Here is a tiny trained network, its code and every weight. The questions are about switching its units off for an input and a class, where a switched-off unit gives its printed mean instead of its output.

import numpy as np


def w(rows, s, z=0):
    codes = np.array(rows[::2]) - 128.0
    scale = np.full(codes.shape[1], s)
    scale[-1] = z or s
    return codes * scale


def f(y):
    return y / 2 * (1 + np.tanh(0.7978845608 * (y + 0.044715 * y**3)))


def log_softmax(a):
    a = a - a.max(-1, keepdims=True)
    return a - np.log(np.exp(a).sum(-1, keepdims=True))


def net(x, mask):
    res = np.array(x, float).reshape(1, 6) / 4 @ E
    y = f(res @ A[0][:, :-1].T + A[0][:, -1])
    res = res + np.where(mask, y, B[0][:, -1]) @ B[0][:, :-1]
    return log_softmax(res[-1] @ U[:, :-1].T + U[:, -1])


A, B = {}, {}
E = w([
[104,152,29],'x0',
[21,69,149],'x1',
[130,129,126],'x2',
[158,1,98],'x3',
[127,129,127],'x4',
[127,126,127],'x5',
],0.009)
A[0] = w([
[170,59,63,124],'neuron 0',
[151,113,224,15],'neuron 1',
[155,118,216,86],'neuron 2',
[58,105,147,7],'neuron 3',
[42,121,180,145],'neuron 4',
[158,65,96,73],'neuron 5',
[123,156,191,246],'neuron 6',
[82,151,27,128],'neuron 7',
[88,102,147,38],'neuron 8',
[47,95,148,2],'neuron 9',
[166,65,100,28],'neuron 10',
[254,162,163,67],'neuron 11',
[87,138,14,142],'neuron 12',
[98,232,104,168],'neuron 13',
[206,147,121,46],'neuron 14',
[158,59,73,53],'neuron 15',
[230,25,117,23],'neuron 16',
[127,98,235,107],'neuron 17',
[93,190,124,152],'neuron 18',
[160,63,112,72],'neuron 19',
[115,129,111,62],'neuron 20',
[200,151,112,43],'neuron 21',
[221,149,124,63],'neuron 22',
[104,133,120,128],'neuron 23',
[107,127,118,202],'neuron 24',
[196,152,100,36],'neuron 25',
[38,98,164,35],'neuron 26',
[140,79,123,37],'neuron 27',
[126,193,142,129],'neuron 28',
[177,99,235,122],'neuron 29',
],0.0098,0.0046)
B[0] = w([
[110,124,190,226],'neuron 0',
[165,228,114,154],'neuron 1',
[187,197,80,170],'neuron 2',
[49,184,88,146],'neuron 3',
[118,115,104,221],'neuron 4',
[98,174,184,174],'neuron 5',
[163,76,145,235],'neuron 6',
[194,183,126,217],'neuron 7',
[98,254,101,131],'neuron 8',
[83,215,100,162],'neuron 9',
[92,155,157,158],'neuron 10',
[81,120,84,214],'neuron 11',
[243,213,135,234],'neuron 12',
[120,77,191,254],'neuron 13',
[26,168,85,155],'neuron 14',
[118,181,174,187],'neuron 15',
[119,143,160,218],'neuron 16',
[164,174,107,204],'neuron 17',
[123,108,161,195],'neuron 18',
[121,156,154,170],'neuron 19',
[132,209,125,110],'neuron 20',
[4,160,98,153],'neuron 21',
[27,122,85,176],'neuron 22',
[130,133,124,136],'neuron 23',
[147,107,111,176],'neuron 24',
[65,158,125,153],'neuron 25',
[75,169,67,185],'neuron 26',
[127,186,149,133],'neuron 27',
[98,108,159,183],'neuron 28',
[201,173,89,210],'neuron 29',
],0.0085,0.0052)
U = w([
[24,157,17,40],'0',
[152,97,115,238],'1',
[142,96,111,223],'2',
[225,172,84,38],'3',
[100,130,254,2],'4',
[136,90,99,194],'5',
],0.0099,0.0084)

Each question gives the input, the list of numbers given to net, and the class t.
The units are the neurons (one row each of A and B). Each row of codes is followed by its name. A weight is (code - 128) times the scale printed after its matrix; where a second scale follows, it is the last column's (A, B and U).
mask holds one flag per neuron, in row order. A switched-off neuron (its flag False) gives its mean, the last column of its row in B, instead of its output. The means were averaged over made-up inputs and are rounded, as every weight is.
A unit's drop is (log p(t) with every unit on - log p(t) with that unit switched off) / (log p(t) with every unit on - log p(t) with every unit switched off).
The circuit of an input: a set's keep is (log p(t) with only the set's units on - log p(t) with every unit switched off) / (log p(t) with every unit on - log p(t) with every unit switched off). Starting from the 12 units with the biggest drops (on a tie, the unit counted first), units are removed one at a time, each time the one whose removal leaves the highest keep (on an exact tie, the one counted first), for as long as the keep stays at least 0.8.
units of the circuit, in order: the units of the circuit, biggest drop first
k most important neurons: the k neurons with the biggest drops, biggest first
drop of u: that unit's drop, to one decimal
input [8,1,0,-6,1,6], class 3: units of the circuit, in order -> neuron 12
input [-2,-7,-7,-7,-5,0], class 0: units of the circuit, in order -> neuron 11; neuron 22
input [7,-7,2,0,-5,2], class 0: units of the circuit, in order -> neuron 21; neuron 22
input [6,1,4,3,1,-2], class 3: units of the circuit, in order -> neuron 12; neuron 7
input [8,3,-7,7,6,0], class 3: 3 most important neurons -> neuron 12; neuron 7; neuron 13
input [7,2,3,-1,-4,-3], class 3: 2 most important neurons -> neuron 12; neuron 7
input [8,-8,6,0,5,-6], class 0: 3 most important neurons -> neuron 21; neuron 22; neuron 14
input [5,-5,4,5,5,-3], class 0: units of the circuit, in order -> neuron 21; neuron 22
input [-8,7,6,-1,-2,7], class 3: units of the circuit, in order -> neuron 29; neuron 17; neuron 2
input [8,5,-8,2,4,1], class 3: units of the circuit, in order -> neuron 12; neuron 7
input [-8,-3,-6,0,-2,-6], class 3: units of the circuit, in order -> neuron 29; neuron 2
input [3,-5,-4,-7,-5,-3], class 4: drop of neuron 13 -> 0.6
input [2,0,-7,-7,3,1], class 4: drop of neuron 28 -> 0.1
input [-1,-8,7,-3,2,-5], class 0: drop of neuron 26 -> 0.0
input [8,1,0,7,-6,-2], class 3: units of the circuit, in order -> neuron 12
